arr =
-27  -34  -21  -29  -69   19  -10   20  -22   16   27   44   54  -12  -28   -5
 -9   22  -21   10  -12  -10  -21    6  -12   -3   -3    9  -13   -1  -12   18
Counting starts at 0.
The entry in row 1 and column 0: -9
The entry in the top-left corner -> -27
Read off the entry at row 0, column 1.
Answer: -34
Read off the entry just right of -69.
Answer: 19
The entry just left of the largest entry is 44
The top entry of the column that holds the largest entry -> 54
Read off the entry just left of the smallest entry.
Answer: -29
The bottom-right entry is 18
Read off the entry just left of -22.
Answer: 20
Read off the entry in the top-right corner.
Answer: -5
Read off the entry in row 0 and column 2.
Answer: -21
Read off the entry just right of -22.
Answer: 16

W = [[-39, -28, 6, -3, 4, 4], [38, -39, -27, -4, 57, 10], [-41, -12, -4, -5, -22, 0], [13, 31, -21, -4, -10, 20], [-12, -7, -24, 4, 69, -22], [22, 36, -10, -3, -18, 9], [-11, 8, -21, 9, 27, -23], [-11, -28, -8, -23, 20, 0]]
Read off the entry just left of -18.
-3
Read off the entry just right of the smallest entry.
-12
The entry just left of the largest entry: 4
Read off the entry just right of the largest entry.
-22
Read off the entry just right of 31.
-21
The largest entry is 69

Questions about the grid below. Rows and columns are numbered from 0.
1) Read off the entry directly above 177.361.
2) Read off the entry in row 2 and column 0.
3) Read off the entry in row 0 and column 1.
4) Read off the entry just left of the largest entry.
5) Read off the entry in row 0 and column 2.
6) Read off the entry just right of -54.722.
7) Read off the top-right entry.
8) Read off the entry in row 0 and column 0.
[[  17.212  -78.939  219.665   54.957  -12.749]
 [-131.275   39.717  240.840    7.951  -25.002]
 [-219.371  177.361   88.627  -59.547  -19.968]
 [-149.241   63.142  220.325   -2.861  -24.647]
 [ -12.332  -54.722  233.425   46.511  -17.326]
 [-219.837  161.836  125.883  -48.774  -22.470]
 [ -44.017  -37.082  247.175   38.008  -16.504]
 [-179.606   91.639  205.459  -16.289  -28.014]
 [-102.248   12.843  248.375   17.229  -25.654]
 [-212.497  136.446  154.624  -38.420  -24.376]
 [ -73.537  -11.381  237.311   29.909  -21.209]
 [-194.397  113.583  181.952  -28.017  -26.981]]
1) 39.717
2) -219.371
3) -78.939
4) 12.843
5) 219.665
6) 233.425
7) -12.749
8) 17.212
